Here is a tiny trained network, its code and every weight. The questions are about switching its units off for an input and a target symbol, where a switched-off unit gives its printed mean instead of its output.

import numpy as np


def w(rows, s, z=0):
    codes = np.array(rows[::2]) - 128.0
    scale = np.full(codes.shape[1], s)
    scale[-1] = z or s
    return codes * scale


def f(y):
    return np.maximum(y, 0)


def softmax(a):
    e = np.exp(a - a.max(-1, keepdims=True))
    return e / e.sum(-1, keepdims=True)


def log_softmax(a):
    a = a - a.max(-1, keepdims=True)
    return a - np.log(np.exp(a).sum(-1, keepdims=True))


def net(x, mask):
    ids = ['ΞΠΣαβγεζηφ'.index(c) for c in x.split()]
    T = len(ids)
    res = E[ids] + P[:T]
    u = 0
    for l in range(3):
        q, k, v = (res @ M[l].T for M in (Q, K, V))
        z = softmax(np.where(np.tri(T) > 0, q @ k.T / 4**0.5, -1e9)) @ v
        res = res + np.where(mask[u], z, O[l][:, -1]) @ O[l][:, :-1]
        u += 1
        y = f(res @ A[l][:, :-1].T + A[l][:, -1])
        res = res + np.where(mask[u : u + 8], y, B[l][:, -1]) @ B[l][:, :-1]
        u += 8
    return log_softmax(res[-1] @ U[:, :-1].T + U[:, -1])


Q, K, V, O, A, B = {}, {}, {}, {}, {}, {}
E = w([
[149,81,40,161,138,113,229,111,142,121],'Ξ',
[153,145,95,89,183,108,138,76,104,236],'Π',
[195,140,93,150,77,99,144,106,84,147],'Σ',
[175,183,111,126,176,100,135,187,8,137],'α',
[211,190,111,94,158,116,130,220,146,111],'β',
[36,138,163,84,94,93,133,136,116,191],'γ',
[43,158,84,81,84,153,127,189,122,156],'ε',
[185,62,117,144,220,160,84,122,160,88],'ζ',
[79,119,140,196,191,100,117,168,115,214],'η',
[77,131,107,161,124,141,52,73,107,84],'φ',
],0.018)
P = w([
[113,55,42,60,79,1,58,150,145,130],'0',
[113,62,42,82,85,82,70,174,130,166],'1',
[125,63,60,92,83,75,100,131,143,155],'2',
[114,78,59,109,93,140,114,145,142,179],'3',
[131,110,103,109,104,129,116,124,114,162],'4',
[118,110,104,122,111,154,153,105,141,168],'5',
[131,156,158,113,139,147,149,102,92,162],'6',
[117,173,146,149,120,153,173,55,159,179],'7',
[118,177,163,174,144,210,186,66,149,199],'8',
[143,123,132,120,127,143,177,67,113,147],'9',
],0.007)
Q[0] = w([
[123,69,253,209,188,137,30,128,196,67],'L0H1',
[136,122,137,220,130,140,112,90,86,29],'L0H1',
[114,103,82,145,123,107,153,87,47,212],'L0H1',
[230,121,167,191,166,95,168,142,147,101],'L0H1',
],0.023)
K[0] = w([
[142,116,3,146,116,98,58,170,124,73],'L0H1',
[59,71,122,106,107,80,91,87,99,144],'L0H1',
[113,127,161,196,160,126,144,81,118,196],'L0H1',
[146,72,124,84,136,67,118,182,137,202],'L0H1',
],0.022)
V[0] = w([
[69,122,155,110,125,110,47,96,139,185],'L0H1',
[145,181,107,130,65,183,86,143,140,81],'L0H1',
[134,91,203,154,31,111,180,101,84,127],'L0H1',
[134,116,112,6,108,172,168,93,189,177],'L0H1',
],0.011)
O[0] = w([
[137,92,171,71,184,185,230,91,107,80,199],'L0H1',
[139,132,118,98,96,77,46,2,153,159,17],'L0H1',
[119,101,62,39,163,141,67,209,143,199,2],'L0H1',
[166,124,208,80,124,87,155,193,210,128,145],'L0H1',
],0.0066,0.0055)
A[0] = w([
[57,139,216,191,56,133,183,177,125,91,75],'L0N1',
[193,47,88,123,131,158,145,93,69,134,124],'L0N2',
[89,98,167,32,96,158,99,84,69,184,67],'L0N3',
[71,85,196,86,157,218,102,184,65,65,91],'L0N4',
[188,157,178,152,113,101,149,94,154,59,124],'L0N5',
[72,191,131,73,145,128,76,182,200,168,21],'L0N6',
[68,121,221,27,37,155,114,143,254,113,127],'L0N7',
[223,203,99,94,22,106,92,84,153,154,3],'L0N8',
],0.0077,0.0021)
B[0] = w([
[118,150,126,141,96,65,96,184,171,69,234],'L0N1',
[150,225,183,137,143,123,130,160,174,136,255],'L0N2',
[100,151,19,77,175,178,134,153,119,84,175],'L0N3',
[115,89,102,151,101,108,166,75,225,125,223],'L0N4',
[77,112,77,116,175,138,103,199,115,151,222],'L0N5',
[118,12,132,111,158,134,84,181,104,180,154],'L0N6',
[202,118,254,123,82,196,140,53,99,104,178],'L0N7',
[61,167,160,28,125,125,112,135,228,138,217],'L0N8',
],0.0094,0.0059)
Q[1] = w([
[116,154,95,199,141,171,158,126,115,96],'L1H1',
[192,84,125,107,126,120,99,73,144,134],'L1H1',
[102,172,120,131,120,129,67,116,149,112],'L1H1',
[157,122,113,140,105,114,162,219,110,248],'L1H1',
],0.017)
K[1] = w([
[41,111,149,176,136,90,157,90,87,103],'L1H1',
[187,90,153,68,105,104,141,126,107,66],'L1H1',
[112,137,83,126,133,93,59,124,144,80],'L1H1',
[177,148,117,115,77,55,196,120,124,247],'L1H1',
],0.015)
V[1] = w([
[116,181,134,107,78,250,109,251,150,133],'L1H1',
[171,210,106,182,109,186,156,89,148,199],'L1H1',
[192,188,102,235,141,191,147,21,154,254],'L1H1',
[149,198,74,128,64,133,188,134,132,123],'L1H1',
],0.0043)
O[1] = w([
[138,93,163,119,108,75,150,59,114,173,250],'L1H1',
[133,65,94,93,105,47,133,143,110,71,131],'L1H1',
[115,46,63,88,97,54,129,197,118,4,18],'L1H1',
[143,78,138,96,164,54,94,105,98,152,221],'L1H1',
],0.0033,0.0024)
A[1] = w([
[18,91,51,184,136,84,131,134,102,190,129],'L1N1',
[193,91,130,198,166,156,112,131,254,99,96],'L1N2',
[148,130,97,109,191,141,172,126,44,238,98],'L1N3',
[197,112,49,130,188,75,93,179,103,167,7],'L1N4',
[118,84,86,218,106,148,25,109,163,145,74],'L1N5',
[85,157,116,155,16,77,76,130,55,166,80],'L1N6',
[209,126,134,114,3,118,68,44,74,197,86],'L1N7',
[63,80,152,57,81,138,105,95,30,122,214],'L1N8',
],0.0081,0.0012)
B[1] = w([
[193,119,128,169,49,111,84,70,115,201,196],'L1N1',
[154,147,166,104,116,72,32,106,38,144,255],'L1N2',
[217,85,101,51,100,78,100,98,140,90,180],'L1N3',
[96,134,169,192,168,127,138,81,177,52,178],'L1N4',
[131,148,137,89,189,131,211,135,87,112,164],'L1N5',
[63,163,233,88,129,163,116,131,2,166,175],'L1N6',
[182,201,153,185,192,103,88,191,241,124,166],'L1N7',
[126,134,21,204,206,226,137,165,162,152,175],'L1N8',
],0.0082,0.0076)
Q[2] = w([
[111,160,88,242,109,185,161,83,108,137],'L2H1',
[169,146,110,158,131,70,176,124,4,128],'L2H1',
[170,91,108,120,73,160,156,87,130,68],'L2H1',
[85,161,154,128,155,169,81,58,58,33],'L2H1',
],0.015)
K[2] = w([
[48,135,91,232,121,118,129,72,119,165],'L2H1',
[168,64,145,165,172,142,190,43,75,248],'L2H1',
[163,126,107,163,53,168,164,58,103,84],'L2H1',
[148,97,154,181,204,160,18,41,104,68],'L2H1',
],0.013)
V[2] = w([
[148,122,115,78,101,147,137,125,95,143],'L2H1',
[79,181,158,118,2,149,170,190,192,95],'L2H1',
[16,98,198,96,174,93,153,64,103,97],'L2H1',
[147,123,110,244,107,99,10,131,106,159],'L2H1',
],0.0057)
O[2] = w([
[97,130,136,115,148,120,138,128,65,145,74],'L2H1',
[196,98,184,129,241,92,169,95,194,228,5],'L2H1',
[73,50,80,75,136,142,111,132,169,83,107],'L2H1',
[220,223,160,162,90,254,124,96,218,103,208],'L2H1',
],0.0038,0.0028)
A[2] = w([
[148,160,201,105,133,98,201,107,153,58,18],'L2N1',
[96,152,94,232,73,22,185,153,148,84,54],'L2N2',
[192,111,246,140,99,108,110,221,110,178,114],'L2N3',
[43,76,130,95,49,190,189,163,169,134,3],'L2N4',
[55,129,200,237,83,100,117,88,177,105,166],'L2N5',
[175,119,170,142,150,64,94,184,159,85,104],'L2N6',
[135,230,173,165,119,80,147,164,119,105,58],'L2N7',
[233,109,129,134,254,133,58,123,80,135,168],'L2N8',
],0.008,0.0019)
B[2] = w([
[132,141,73,128,91,188,160,182,110,132,195],'L2N1',
[118,123,146,240,187,155,61,146,133,162,200],'L2N2',
[117,137,52,151,202,108,128,146,91,78,245],'L2N3',
[151,127,182,178,172,88,99,64,100,89,145],'L2N4',
[160,109,85,68,84,39,153,115,133,153,194],'L2N5',
[114,159,152,100,124,157,132,90,46,183,222],'L2N6',
[95,63,168,75,118,149,101,106,212,122,245],'L2N7',
[87,108,138,138,1,88,133,149,148,83,208],'L2N8',
],0.0092,0.012)
U = w([
[94,106,110,152,124,155,83,195,91,132,32],'Ξ',
[176,129,69,77,78,99,191,140,81,139,211],'Π',
[116,50,71,95,59,177,88,154,139,160,3],'Σ',
[117,144,111,126,51,185,118,111,66,209,70],'α',
[113,169,122,63,115,125,92,127,168,180,172],'β',
[156,58,154,110,120,178,117,87,118,136,123],'γ',
[168,153,136,149,76,214,173,160,165,127,200],'ε',
[99,142,165,132,16,118,96,123,103,74,123],'ζ',
[172,108,89,194,87,79,128,88,139,168,204],'η',
[90,123,4,120,127,161,110,59,130,90,109],'φ',
],0.0041,0.0026)

Each question gives the input, a string of symbols that net reads in full, and the target symbol t.
The units are the heads (4 rows each of Q, K, V and O) and the neurons (one row each of A and B). Each row of codes is followed by its name. A weight is (code - 128) times the scale printed after its matrix; where a second scale follows, it is the last column's (O, A, B and U).
mask holds one flag per unit, layer by layer, with each layer's heads first. A switched-off unit (its flag False) gives its mean, the last column of its rows in O or B, instead of its output. The means were averaged over made-up inputs and are rounded, as every weight is.
A unit's drop is (log p(t) with every unit on - log p(t) with that unit switched off) / (log p(t) with every unit on - log p(t) with every unit switched off).
The circuit of an input: a set's keep is (log p(t) with only the set's units on - log p(t) with every unit switched off) / (log p(t) with every unit on - log p(t) with every unit switched off). Starting from the 12 units with the biggest drops (on a tie, the unit counted first), units are removed one at a time, each time the one whose removal leaves the highest keep (on an exact tie, the one counted first), for as long as the keep stays at least 0.8.
circuit, biggest first: the units of the circuit, biggest drop first
most important unit: the unit with the biggest drop
top k neurons: the k neurons with the biggest drops, biggest first
k most important neurons of layer l: the k neurons of layer l with the biggest drops, biggest first
drop of u: that unit's drop, to one decimal
input η Π η α Ξ Ξ γ, target Ξ: top 4 neurons	L0N6; L2N3; L0N7; L1N6
input ε Σ γ γ φ η φ ζ γ, target ζ: circuit, biggest first	L0H1; L0N1; L0N7
input γ Σ Σ γ ζ, target ζ: circuit, biggest first	L2N8; L1N2
input ε γ Σ φ Ξ Ξ β η Ξ γ, target Ξ: circuit, biggest first	L0H1; L0N6; L2N3; L1N6
input α Ξ Ξ Ξ β η ε, target η: most important unit	L0N4
input α Σ η ε ζ α ε, target α: circuit, biggest first	L0H1; L1N1; L1N6; L0N2
input ε γ Σ γ, target Σ: top 3 neurons	L0N6; L0N3; L1N8
input ζ Ξ ζ ε, target ζ: top 3 neurons	L1N6; L0N1; L2N4
input η φ α ζ Ξ η α, target ε: 2 most important neurons of layer 1	L1N1; L1N2
input β ζ η γ Ξ α ζ ζ β α, target Π: top 2 neurons	L0N1; L1N3
input ζ Σ ζ Σ α, target ζ: top 2 neurons	L2N8; L1N6
input η α α Σ η ε γ η, target η: top 4 neurons	L1N1; L2N5; L0N4; L2N2
input Σ η φ α Π ε Σ, target Ξ: top 2 neurons	L2N2; L0N1
input ζ γ φ β Π Π ζ Ξ γ γ, target γ: top 4 neurons	L0N7; L0N6; L0N3; L2N4
input Σ α β Ξ ζ Σ, target β: top neuron	L0N8
input Ξ Σ Π α Π β ε, target β: 4 most important neurons of layer 0	L0N8; L0N7; L0N5; L0N1
input β α α ζ α, target ζ: top 2 neurons	L1N6; L2N8
input Ξ γ β Π β Ξ, target Ξ: top 2 neurons	L2N2; L0N1
input ζ η γ, target η: 2 most important neurons of layer 0	L0N4; L0N1
input α γ α γ, target α: top neuron	L1N1
input α Π Σ ζ Σ γ, target Σ: top 4 neurons	L0N6; L0N3; L1N8; L2N8
input Σ β φ η φ ζ Ξ, target ε: drop of L2N3	0.1
input Ξ η Ξ α γ γ, target γ: drop of L0N2	0.2
input β Σ Π ζ γ Σ ε, target Σ: drop of L2N6	0.0
input Π Σ φ Ξ, target Ξ: drop of L0N1	0.3
input Ξ ε Ξ η ζ β γ, target β: 2 most important neurons of layer 2	L2N7; L2N5
input β η β ζ, target ζ: most important unit	L1N2
input φ Σ φ α Π φ, target φ: 2 most important neurons of layer 0	L0N3; L0N1
